Below are the code and all the weights of a small trained network. Each question names an input and a class and asks about switching units off, where a switched-off unit gives its printed mean instead of its output.

import numpy as np


def w(rows, s, z=0):
    codes = np.array(rows[::2]) - 128.0
    scale = np.full(codes.shape[1], s)
    scale[-1] = z or s
    return codes * scale


def norm(h):
    return h / np.sqrt((h * h).mean(-1, keepdims=True) + 1e-5)


def f(y):
    return y / 2 * (1 + np.tanh(0.7978845608 * (y + 0.044715 * y**3)))


def log_softmax(a):
    a = a - a.max(-1, keepdims=True)
    return a - np.log(np.exp(a).sum(-1, keepdims=True))


def net(x, mask):
    res = np.array(x, float).reshape(1, 6) / 4 @ E
    u = 0
    for l in range(2):
        y = f(norm(res) @ A[l][:, :-1].T + A[l][:, -1])
        res = res + np.where(mask[u : u + 9], y, B[l][:, -1]) @ B[l][:, :-1]
        u += 9
    return log_softmax(norm(res)[-1] @ U[:, :-1].T + U[:, -1])


A, B = {}, {}
E = w([
[163,134,44,66,99,202,170],'x0',
[70,44,186,169,151,215,188],'x1',
[124,124,131,132,129,126,129],'x2',
[140,64,174,47,103,140,63],'x3',
[255,159,118,208,139,202,89],'x4',
[126,30,55,189,93,72,130],'x5',
],0.0052)
A[0] = w([
[98,103,131,123,122,176,157,48],'L0N1',
[159,171,204,69,209,192,130,155],'L0N2',
[125,171,52,111,134,82,107,114],'L0N3',
[87,136,128,68,127,83,179,6],'L0N4',
[44,94,112,143,215,209,146,101],'L0N5',
[143,92,117,135,119,214,117,168],'L0N6',
[100,117,123,126,128,79,137,130],'L0N7',
[255,132,158,153,142,135,143,199],'L0N8',
[79,195,69,193,186,112,203,167],'L0N9',
],0.0087,0.0012)
B[0] = w([
[160,82,177,156,186,94,148,166],'L0N1',
[64,167,70,145,84,111,162,230],'L0N2',
[133,94,149,108,208,160,132,213],'L0N3',
[130,121,90,132,96,2,197,187],'L0N4',
[153,152,90,129,165,105,161,235],'L0N5',
[130,126,129,94,145,43,107,202],'L0N6',
[149,159,91,159,105,93,95,171],'L0N7',
[155,71,194,115,84,105,187,230],'L0N8',
[124,87,187,46,81,165,74,254],'L0N9',
],0.0089,0.0042)
A[1] = w([
[213,150,32,40,202,128,164,178],'L1N1',
[98,117,66,148,102,141,110,55],'L1N2',
[82,153,134,179,133,110,65,54],'L1N3',
[75,95,101,75,120,46,82,100],'L1N4',
[122,2,62,141,96,121,52,131],'L1N5',
[177,53,80,155,180,120,122,202],'L1N6',
[77,139,144,54,100,80,145,245],'L1N7',
[139,172,143,68,90,86,47,224],'L1N8',
[63,62,177,100,176,178,205,103],'L1N9',
],0.0086,0.0011)
B[1] = w([
[128,134,167,222,146,48,99,246],'L1N1',
[62,187,112,130,170,101,105,123],'L1N2',
[107,187,138,186,122,77,105,130],'L1N3',
[184,86,187,87,107,160,169,255],'L1N4',
[99,255,124,132,144,213,116,249],'L1N5',
[136,166,92,113,108,102,189,218],'L1N6',
[172,146,118,183,102,204,102,251],'L1N7',
[128,113,87,189,208,157,131,196],'L1N8',
[173,135,101,149,159,130,52,218],'L1N9',
],0.0086,0.0056)
U = w([
[180,75,160,94,21,91,200,183],'0',
[102,203,67,128,90,172,189,149],'1',
[163,90,99,153,246,78,121,152],'2',
[191,83,129,94,111,218,99,137],'3',
[145,137,144,168,122,63,126,149],'4',
[162,136,148,114,99,121,188,133],'5',
[93,105,123,29,149,103,107,35],'6',
[55,60,59,51,92,109,58,1],'7',
],0.011,0.0061)

Each question gives the input, the list of numbers given to net, and the class t.
The units are the neurons (one row each of A and B). Each row of codes is followed by its name. A weight is (code - 128) times the scale printed after its matrix; where a second scale follows, it is the last column's (A, B and U).
mask holds one flag per neuron, layer by layer. A switched-off neuron (its flag False) gives its mean, the last column of its row in B, instead of its output. The means were averaged over made-up inputs and are rounded, as every weight is.
A unit's drop is (log p(t) with every unit on - log p(t) with that unit switched off) / (log p(t) with every unit on - log p(t) with every unit switched off).
The circuit of an input: a set's keep is (log p(t) with only the set's units on - log p(t) with every unit switched off) / (log p(t) with every unit on - log p(t) with every unit switched off). Starting from the 12 units with the biggest drops (on a tie, the unit counted first), units are removed one at a time, each time the one whose removal leaves the highest keep (on an exact tie, the one counted first), for as long as the keep stays at least 0.8.
circuit, biggest first: the units of the circuit, biggest drop first
top k neurons: the k neurons with the biggest drops, biggest first
top k neurons in layer l: the k neurons of layer l with the biggest drops, biggest first
input [1,8,-3,-3,6,-1], class 2: circuit, biggest first -> L0N6; L1N7
input [4,-7,4,-4,7,3], class 0: top 3 neurons in layer 1 -> L1N9; L1N5; L1N8
input [5,6,1,1,-5,-5], class 2: top 2 neurons -> L0N5; L0N1
input [3,3,-2,0,-5,7], class 1: top neuron in layer 1 -> L1N5
input [-5,0,-1,3,-2,6], class 1: circuit, biggest first -> L1N5; L1N1
input [8,-4,4,-3,4,2], class 4: top 2 neurons in layer 1 -> L1N1; L1N4
input [0,-5,2,-7,4,0], class 3: top 3 neurons in layer 0 -> L0N9; L0N5; L0N4
input [-2,-8,2,-6,-3,2], class 2: top 2 neurons -> L1N8; L0N3
input [-4,0,-7,8,-6,6], class 3: top 2 neurons -> L1N4; L1N5
input [2,4,4,4,0,6], class 1: top 2 neurons in layer 1 -> L1N5; L1N6
input [2,-7,-6,-6,-1,1], class 2: top 2 neurons -> L0N3; L1N1
input [-5,2,7,-2,7,-7], class 0: circuit, biggest first -> L0N8; L1N5
input [-5,-5,5,-7,5,5], class 3: circuit, biggest first -> L0N9; L1N1; L0N4
input [0,-5,-1,0,-4,-3], class 2: circuit, biggest first -> L1N8
input [0,4,-1,-7,8,-1], class 0: top 2 neurons in layer 0 -> L0N8; L0N3
input [4,-7,-6,4,-2,-5], class 2: top 3 neurons in layer 1 -> L1N1; L1N8; L1N5
input [-5,3,1,-5,5,-3], class 0: top 2 neurons in layer 1 -> L1N5; L1N8
input [8,2,1,5,2,0], class 4: top 2 neurons -> L1N1; L0N9
input [-1,-1,-1,7,-6,6], class 3: top 3 neurons -> L1N4; L1N5; L0N2
input [1,2,0,-6,1,-4], class 3: circuit, biggest first -> L0N9
input [6,-5,-3,1,0,-1], class 4: top 2 neurons -> L1N1; L0N9
input [4,-2,3,6,7,5], class 0: top 2 neurons in layer 0 -> L0N8; L0N9
